Each row has a class, written after it.
[ -40 -361 -121   48  328  -83  100  290  385 -372  143   44  293 -114
  197  273 -178 -269  -16  218  -46 -284 -157  -78   33 -141  118   -8
   75  -23   87 -151  -13    8   24  187 -130  -51 -324  287   22   54] -> q389
[ 158   62  192  185  350  142  143  -71  501  309  193 -279   14 -196
  -56  357 -106 -287  299  -79   -6  118  -60  257    3 -393   -6  365
  -63 -314  163   -7   -5  116  248 -189 -294  131  136  137  182 -110] -> q360
[  85 -230   43   27  628 -119  160  191  -75 -470 -371  205 -105 -163
  381  100   11 -183 -249  204   -7  -48  111 -324  183 -166 -120 -244
  153  517  -51   50  348   87  -28 -205 -131 -106 -186 -388   27  124] -> q442
[  23  228  -19 -397  574  757  230 -225 -134  228  198 -235 -101 -247
 -548 -161  285  -49  323 -204 -383   -8 -310  -10  393  317 -371 -153
  -75 -137  -11  279   47    7  -26  -80   50    6 -204   55  225 -235] -> q573
[ 150    0    4  288  407 -328   33 -133   67 -186 -126   23 -177  133
  189   49 -489  -10  -18  310   82 -303   99   70  123 -373  205  395
   26  -31   13  209  373  180   12   70  -60  -80   42   71  243 -163] -> q50
[  83  223   16 -158  385  245  189 -160 -117 -179  167 -388  -47 -191
 -251  -83  212 -284 -126 -247 -305  -24  185   79  263  362 -113 -133
 -205 -228 -131   40 -163   -4   32 -169  141  155 -223   -4   30 -181] -> q50
[-209   47   16  -65    5  227   97 -157  -10  -61  219 -157  -15   -7
 -172  -37  -98  191  168   41 -206  227  -90  423   53  392  -25   91
   10 -147   33  103  -89  -93    6 -111 -204   35  -16  -15    9   -3] -> q835
[  34  -67  424  642  405  -56 -151   60 -220 -267   -9  -74  264  -38
  380  294 -345  278 -180  461 -170  486   74  610  -65 -297  390  212
 -205 -287 -234 -179  195   73 -234 -229   98   42  176   29  167  276] -> q573
[ 210  -26   47   -9  366  261  207 -166  -19 -130  145 -160 -194   47
 -379  114   93  -91   -5  -45 -165  -91    6  253  -24  100 -194  -94
  -28  -56   98   32  -71 -122  386   79   85 -169 -129 -339  463 -270] -> q573
[ -13  124  138  431  209  187  143 -116 -179 -130   20 -297 -247 -169
 -198  -44 -259  -50   64 -135  -94  121 -216 -102  287   13  -15  -21
  104 -110  185  128  100   80  -71   83  237  -24   39  126 -105  143] -> q890
[ 251   69  -29  152 -283   14 -316  289  111 -700 -154   81   82 -142
 -152  325  265 -406 -159  134 -253 -232  292  199  -66  -77  237   28
 -134 -183  156 -353 -200  231  -22   31  272 -261 -128  -10 -124  -25] -> q573
[ 228   75  221  191  115  280  161 -127  134  134  130 -132   68  -84
 -426  277   51 -159  206  -87 -321  147 -254  322   90  137   29  130
  -49 -147  179   23 -200   36   96  -68   46   38  -47   89   37 -300] -> q442
[ 183  221 -318  -57  -65   -2 -149  -22   20 -164 -235  103 -214  211
 -322 -198   41  105   44   68  -36 -323  -10   11  378  -68  226  349
 -207 -142 -139   96   16  149  120   47  257   52 -153   54  245  -51] -> q890
[ -31   51 -260  -61  -95  117 -103  155  108 -233 -151  -28 -206   -7
 -497  132  -79 -160 -217    2 -153 -250 -219  256  262  211 -115  207
   13 -128 -188   25   28  -19  131  136   84 -189 -305 -140  -51 -140] -> q573
[  44  -23   17 -136  391  529  203  -72  -41  203  167 -177 -159 -131
 -367  205  516 -135  192  -49 -385  -48  -77  199  225  415 -176 -196
  -22  198 -103   -8  -71 -162   99  -45 -115 -132 -142 -138   41   37] -> q870
[ 273   60  -12  -75   19  -94 -320   88  386 -266  -16    6  234  132
   72  261 -343 -494 -118 -222   57 -430 -248  -97  -93 -128  447  -91
 -101 -309  138    5 -390  116  -52  122  269  192 -146  473 -104 -267] -> q483
[ -58    0  151  513 -539   21 -141  278   40  -29  116  297  478 -172
  252  172  364  -54 -113  143 -379  395   44  481  -55  -61  260  434
   33 -121   -2  -21  360  299  183 -434 -197  -69 -136  105   81   26] -> q483
[  56 -186 -298   81    9 -491  -80 -117  101 -201    5  160 -179   18
  247  223 -420 -101 -104  179  142 -295  220    7   56 -229  351  261
  -77 -180  244 -128 -185  182  238   59  282   87 -114   75  297 -306] -> q156
[ 190  -23 -114 -163  341  120 -501  121  169 -463  -65 -166 -123 -157
  200  279  258 -513  -27  246 -196 -194   54  -49  345 -186   22  -91
  114   65   17 -190  -72  352 -296  -87  213   31 -126  239 -281 -109] -> q156
[ 173 -118  383  516  358  -91 -294   29 -146 -202 -124 -149 -144   60
  160  -27 -250  -85 -187  272  -78  191  -32  186  -22 -275 -135  235
  232  169  -74   43   73  208 -107  269  309 -266  170  -39 -139  406] -> q389
[ 178   17   -1  302  278  275  147   36  134  -77  264  -46  819  242
   -3  268 -325  306  100   89 -374 -210  -31  225   95  -20  205  533
 -148 -234 -205 -299  217 -402  174 -553  117 -148 -185 -358  146  -70] -> q50
[ -38   -9  200 -145  270  441  -47 -239   36  207  185 -104 -200 -131
 -173  169 -152  -31  -14   10 -441   74 -147  255  134  327   36  101
   77 -233   32   19 -383  -24   50   36  255   59  -41   28  164 -204] -> q870
[ 129  -74  363  -50  136  559 -266   67  112 -187  413 -176  362 -209
   74   97  395 -244  -59  153 -346  265  223  430 -319  317  183  -23
   90 -194   39 -332  347  -84  143  -86  185  184 -352 -120 -167  155] -> q442
[ 196 -141    2  475  362  227 -151   67  111    2 -374 -298   87  150
  556  -99 -594    1 -591 -122  -23  132 -141  -84   57 -176   52  295
  -68 -110   28   51  320  -97  -32  163  312   -4  -36 -546  159   58] -> q50
[ 183  -14  -24  -17 -216   64   25  405  373 -226   71  -60  406   73
  189  377   18  -24   59  128  364  169 -341 -272 -582 -154   94  -42
 -657 -120  -40 -173  -72 -142 -220  -39 -437 -226  -26  -43    3  -58] -> q156
[ 108   60  -55  -65 -166  218   77  457   92  107 -128   96  -71  -32
 -336   77    0  105 -298  -81 -122  -93 -226  398  -79  -15  243  312
 -171  -71 -443   99  -19  285  167 -364  -47   -1 -117  131  311  263] -> q573
[  26  202 -137   23  333 -271 -206   78  -89 -472 -142 -182  -95  -39
  147  275 -296 -413 -204   23 -148 -212  110   55  352  -65    6  444
   11 -142  -87  -82  -27   37 -148  124  554 -285   72  150 -267  106] -> q835
[-145 -371  418  384  164 -224   58   -3  246   93  195  183  577 -183
  469 -462 -433  472   61  173   37  677 -220   79 -427  -86  162  255
   73    1  272  -41 -262 -131  -26  128 -178   40  108   24 -122  326] -> q442
[-115 -171    6   23   68   19  -81   23  -41 -170  -32  219    4   32
   90   85  -68 -263   17  156 -295   28  -69  289  -35 -144  265  155
  248 -239  264    0 -230  521  111  448  155  127   82    6   49   -7] -> q483
[ 328  -31 -229    4  213 -429  122  163  -27 -170 -115  216   24   55
  292   67  303 -423 -160   90   16 -203  186 -147 -181 -267  161 -118
   47   80  322 -187  248  313 -140  120  369 -165  -58  362   12  123] -> q389
[ -47 -152   69  -65  -23   85 -199  225  136  114   33 -242  -48   46
  216 -218 -280  603   42  403  228  103  -68   71 -159 -183 -145  361
 -142  -86 -288  144  275  -40 -291 -197 -578 -215  -43 -171  222   37] -> q573
[ 103   -1 -131  543  290 -783  288   66 -346 -302   46   91  313 -106
  355   17  -15  260   14  441  141  400  346  544   29 -306  299  425
  275  189  307 -219  899  -43  229 -474 -387   39  120  -73 -225  104] -> q483
[-152 -159  178  647  193 -528  -96   61  205 -220  104   56  440 -140
   60  291 -218 -174 -342   72   44   81  -58  330  173 -485  266  379
  -16   85 -507 -285 -507  216   77 -194   37 -214   50  150   59   33] -> q890
[ 286 -121 -107  213  379  258  273  -99  128   66  179 -146  227   86
  -55    8  340 -220   88  -35 -198 -119   68  258  123  354  -93   17
   -6   16  158 -104  -12   97   13  116  137 -267    5   18   75  119] -> q389
[ -40 -105  193  228  -28 -146 -336 -115  -37  -87  -98   29  -49  136
  397 -311 -101   24  117  135  -44 -191  251 -151  184 -500  223   37
   47 -207  184  109 -261  156   16  256   89  278   49   67  261 -252] -> q360
[ 332   14  218  541   39 -287 -199 -248   63  -97  -80  154  314   42
  296 -434 -625  345  111  192  146  235   39   33 -253 -277  321  229
    9  109  187  144 -251  286 -168 -110  298   94  378  122  121   27] -> q389
[ -77  130  -34  232  -85   -3 -132 -230  -71  412 -114 -524 -307  200
   30  128 -280 -100 -137 -199 -211  187   95  525  141  262 -225  209
  239 -323 -158  205  200  111 -446   54  366 -272  153   80  -58  164] -> q389
[ 236 -145 -108  100 -201 -309 -342  315  275 -257 -144  219   17  305
   84  277  -79   11   20  266   40 -484  218  158 -228 -554  113  104
  -75   51 -199  -60 -333  323  -24 -103 -131 -120  -37   41  259 -145] -> q360
[-159 -146 -111  277    6 -570  338   81 -254  482   52  179   86   55
  482 -642    7  596  -50  140  293  290  417  -86 -277 -312   80  305
 -100  223 -101  264  126  327  -12  138 -425 -126  130  -23  534  308] -> q573
[ 188   33 -387  216  344 -457 -112  -14 -178  -62 -133 -141 -151  287
   70   86 -174 -244  -13  204  -55 -354  281  375  234  -19  251  303
   38  -30   58   -6 -154  324 -311  279  337 -157  -22  306 -157   25] -> q870
[ 143 -218 -283  314 -186 -529  191    5  505  553  -58   45  335   23
  363   46  323  153 -254  313   77  717 -208  326 -329 -245 -166  324
 -184  -56 -160 -205  247  -18  121 -286 -694 -103    4 -146  192   24] -> q389
[ 346  -65  246 -174 -307  157  -50  498 -159 -115  -22  124  584    3
  233 -226  565  183 -226  132 -291   24  439  289 -616  300 -239 -151
 -127  422   13  -82  728 -137 -271 -392 -382 -500   30 -295  220  327] -> q360
[ 141  -13  -19 -228  458  172  307 -307  -62  363  170 -114  -95  -22
 -106 -187 -170  262  200  -15   22  -53   96   63  -45  157   49  267
  -42   32  130   86  -40 -100  106    4   93   44    1  -30  190 -210] -> q156
[ 111 -209 -183 -199 -124  -64 -343  143  307 -465  -44  -14    3  -18
  133  387 -203 -385 -115  228   67 -334  -12  135   52  120  182  166
  155 -147   74 -194 -131  302 -159  292  258 -163   71  462 -184  197] -> q835
[-196  -31  357  236  -57  -29   34  298 -218 -536  170 -119  341 -222
  -96  208   29  111 -192  174 -321  103   -5  619 -133 -114  276   23
  -66 -344 -410 -251  335 -108   19 -257  -92   37   61  128   -4  334] -> q890
[ 264 -103   63   49   87  264   81 -146  414   -2  299 -136  137   13
   81   42  169 -112    8  -69 -160  -46  132   69  -91  245   80  192
 -200  -95  219 -177  183 -138  352  -39  -68   60 -126 -201  186    9] -> q360
[ 248   71  272  131  291  229 -406  151 -353 -660   10 -206  184  207
 -106  188  -51 -300    9  224 -227 -283  479  295  -36 -230 -215 -269
  401  217    3 -232  553   63  -47    7  350 -234  309 -752  251  175] -> q483
[-170   53  141  138   54 -209 -643  218 -326 -283 -147  -60   97 -295
  419  -13 -374  155 -324  335   41  288  464  395  146  -33  460  383
  321  374 -208  -43   24  386 -457   17  193  -70  238  119 -233  245] -> q50
[-214  -20  -94 -397 -117   83  -38   74 -172   30  -75   23   54  -92
 -179  154 -179   97   24    7  119   69  -18 -134  -31 -235 -145   60
   96  104  -92  -33   21  227  -76  190 -109   31  134  -87  188   51] -> q835
[-309 -231  147  297 -122 -118  -26   79 -146  -91 -297  126  274  178
  432  197 -467  285 -363   44 -117  152 -269 -269  218 -525  602  352
  121  161 -198 -107   19   55 -278  104  223   76   22   69  169  -22] -> q870
[-141    4 -269 -168  -18 -373   18 -134   21 -144   -2  160 -116    1
 -137  291 -533 -147 -127   19  216 -298 -252 -283  257 -121  327  159
   91  -44  -16   57 -284  -10  424  186  -30   87 -143  141  210 -300] -> q483
[ 124  -11  167 -155  327  484   89   66  268  376  327  155  182    2
 -270   62  258  147  445  175 -156   66  -19  193  -10  251 -158  126
  -78   14  124 -113   -2 -128   58  -55 -133 -107   45 -131  265  126] -> q870
[-125  -58   45  -83  236   99  211 -258  -82  242  217   32  -54 -193
 -100 -167 -115  356  161   94 -257  218 -110  350 -124  419  224  186
    0 -108   80   25  118 -215   13  -20  173 -128  -88  -70  112   59] -> q389
[-131  -23  174  432  -96 -172   42  130   70  115    3  190  284  -46
  342  402  258 -159 -335  -82  -91   23   64   76  213 -329  274  274
 -437 -229 -385  -40  136   87  219 -375 -263   24 -228   49  353 -193] -> q156
[-174 -111  -29  -76  -52 -127 -117   35   52  -70  120   98  182 -177
  307 -306 -185   90  165  255  178  -39   -3 -124    4  -79  199  -26
  109 -154   50   39  322   87  -48   88 -115  233   91  354   12  326] -> q442
[ 101   28  267  165  553  -75 -409 -232   86  -53  114  -97 -179 -135
  188  180 -488 -376 -227   97 -241   24  -30  137  165 -220   45  270
  159 -364  -82   83 -147  171  192   22  549  179 -137  250  112  -10] -> q870
[ 517   -5  151  219  303  164 -218  -48 -235  168 -174 -156   86  516
  239  160 -353 -169 -266 -119 -275  -48   57   89 -234  -17 -214  183
  110  458   85  162  253   88 -384  -42  769 -194 -161 -126  -60 -123] -> q890
[ 451  126   90  281  302  352  185  -15  -27  -35 -121   65   -3  227
 -271  223  263 -219 -141    5 -602 -269  282  399  128   90  100  284
 -338 -198 -180 -124  -27   83   35 -166  681  -47 -256  100  211   35] -> q573
[ 348 -189  218  -35  -73  353 -357  580   -4 -120  103  -91  -29   10
  126  269  569   92   15  302 -134   56   52  265 -133  168  -63 -154
   63  350   61  -71  467  -11 -111 -338 -292 -227 -287   19    8  300] -> q389
[ 151   18  258  116  513  356   67 -119  -66  244  124  -41   47   59
  -84  -46  -22  -76  324   49 -256  -23    6   96  108  148  190   15
  224   95  212   97 -176  136  -82  246  182   35   38   91  -28   71] -> q360
[ 253  -54 -267 -184  342  272 -151   77   31 -260 -184   60  -63  324
 -113  364 -391 -137  114  205  -13 -343    6  148   96  -86 -112  153
   52  371  304  -73   43  161 -229  125  292    4   18 -109  -64 -261] -> q156
[-341   49   46   53  -94 -305 -100 -205  250  164  169  208    0 -312
   -5   23 -263 -198   66  202  -78   68 -290 -160  344 -373  408  323
   85 -378  -18   26 -466  333  202   77 -139  266  -42  468  262 -362] -> q360
[ 246 -260  -81 -160  -48  203  -97   75   16  186  189   16  518  144
  173  -78  -19  226  119  138  -63   38   96  436 -611  -70  105  325
   35    7  -85 -183  327  113  -32 -131  315    4   47  -11   61  299] -> q483
[-121   -9  214  -73 -188 -152 -121   62 -168  -34  -71   81  175 -150
  150  166  179 -196 -280   59  -32  381 -216  119 -228  -81   75 -185
  -67 -188  -40 -249  170   69 -179  -71   58  -75  168   -4  -85  176] -> q389
[ -44  118 -122 -216  193   21 -127 -100 -200 -306 -315    8 -331 -112
 -137 -319 -540  159   62  234    1 -156 -194 -229  282 -128  -65   68
  381   64   98  302  119  202 -295  163  188  -96  128  -48  128 -274] -> q835
[ -19  100 -202 -264  155   32 -117  100 -220 -283 -161   -4  -46  -20
 -378  -19   16 -479 -285  224 -387 -403  -24  247  165  -98 -113  231
   99  107 -277  -97  237  245  -94  223  371 -169 -100   39   16   41] -> q442
[ 268   39  277   31  546  234 -341  193 -198 -210 -238   60  146  281
  380  266 -526 -153   93  101  -94 -317  278  -20  -22 -149  224 -127
  445  132  194   81  163  125 -390  265  601  128  182  177 -309  255] -> q50
[ 182   45 -145 -227  126   59  187 -166   89  531   97  -41 -298  -63
  -47  -64  257 -195  -25  -65 -170  -64   86  258 -105  104    3  371
 -196 -275  106   33 -205  256  180   88   90   18   50  286  131  -14] -> q483
[  87   62   99  -99  -57 -174 -472   41  334 -255  170  233  180  213
 -111  283 -385 -185  228   40  -65 -286  -32   64   32 -110  105  123
  189  -74  224  -32 -546    4  -46  -31  375  -68 -166  369 -106 -285] -> q573
[  74   24 -153   65  442  281  141  242    6  -17  -64 -257   -5  -39
  -65  202  174 -283   55   69 -315  -15   61  175  228  253 -306  207
  -29  -73  -70   15  -18   88 -185  131  -62 -294 -129 -188 -212  153] -> q870
[  81 -224 -404  146  241   97 -193   13    3 -505 -248   47  -45  221
  369 -246    1   16  -69  495   18 -137   36 -108  407   30   82 -100
  262  302  108  -58  444   14   37  135  104  -35  -75 -503  248   76] -> q389
[-164  -10  175 -156   99 -108 -408  216 -184 -188 -147   98  -24    2
  421  -41 -348   68  419  228   44  172  218 -190  179  -85  -31    2
  279   14  347  228 -101  182 -305  101  -45  104  173  -36 -174  279] -> q870
[  62   80   14   24  348 -238 -150  -43 -102  177   26   37   32  -45
   65   -8 -210 -378  125  107  -30 -163   86   40  221 -192  299  -37
  410 -177  315   51 -463  545 -129  287   89  196  105  596 -142  -26] -> q360
[  13 -186 -353   28   61 -365  165  -11   41 -156  -88  154   34   29
  136  109 -329   -3 -135  196   64  -47 -150   58   53  -64   55  164
    8   94  117  -47   88  111  114   30  -24  -91   95   26  161   61] -> q573
[ -65 -178 -120 -217   40   70   18   50 -235  418 -162  253   91  246
 -163 -133 -178  610   28  219  -10 -116  119  194   59   56 -203  140
 -257   99 -523  115  156 -131 -142 -256   -1  -32 -189   75  505  443] -> q870
[-235  -25  -91 -141   73   -8   11  -42  -11   36   31   25  -29 -266
  280 -153 -404   11  -13  219  -53   41 -399 -214   96  -11  -20   88
  -33 -310  103  140  283   22  -59  -40 -206   83   31   39   65  -98] -> q360
[ 111  182   54  -15 -430 -142 -389  367  -55 -218   35  -49  -76 -123
 -380  328  294 -236   -5  -66 -135 -376  143  290  -33 -276  407   72
   19 -247  -87  -61 -226  369   36  144   54 -201  -23  586   63  117] -> q50
[-245  117  -22    4  -19 -180 -228  -44 -225   43  121   21   26   60
   34 -157 -172   32  191  288  -11    1  -79  267  256 -177  300  114
  323 -338   23  246  -78  226  191   65 -277  197  -12  117  260 -258] -> q442
[ -58   53 -175 -191  185 -299 -223  -82   53 -186   34  235  184  -55
  286 -417  106 -301  -30  292  126   -5  -79 -335  272  -30  196 -294
  183  -55   81   82  213   84  189  -49 -141  122 -163  194  293  202] -> q156
[ 171  169   95  -13 -298  134 -165  -72  -49   55  -20  208  -62  320
 -401  -83  185  269  -12   75 -116   78  170  572 -469  -97 -246  130
 -279  -76 -361   -5  436  -40  -40 -420  345  -73  -89  -90  320  149] -> q870
[ 510  -19    4  372  590  273  413  -14   44 -138  132 -208 -154  218
 -257   76  118 -198  139  -41 -379 -319  103  423    3  327  -48   84
   47   98  288   86   28   69  112  112  296 -315  -49  117   61  221] -> q389
[ 212 -202 -156  176  236 -134 -130   14  407  -71 -270   56  180  229
  380  645  -91 -360  -28  205   -1 -107    4    9  -28 -397   45   69
 -210  -19  -31 -280 -185  100 -195  157  109 -174  142 -144  102  -73] -> q442
[ -37   24 -297  -21  284 -267   47 -119  -24 -162  -18 -158  243   49
  290 -277   45  -82  218  163  -82  226 -167 -355  260  156   69 -185
  142  264  242  109  247    0 -327  238 -290  -40   -4  -22 -218  105] -> q156
[  85 -115  427  338  411   32  304  185  -49  -14   -6  205  202 -148
   42  -38 -163  379 -337  -78 -177  -83 -145 -240  -46 -457  362  357
  -56  426 -470  169 -175   57  250 -292 -246  180 -318  -25  150 -324] -> q870
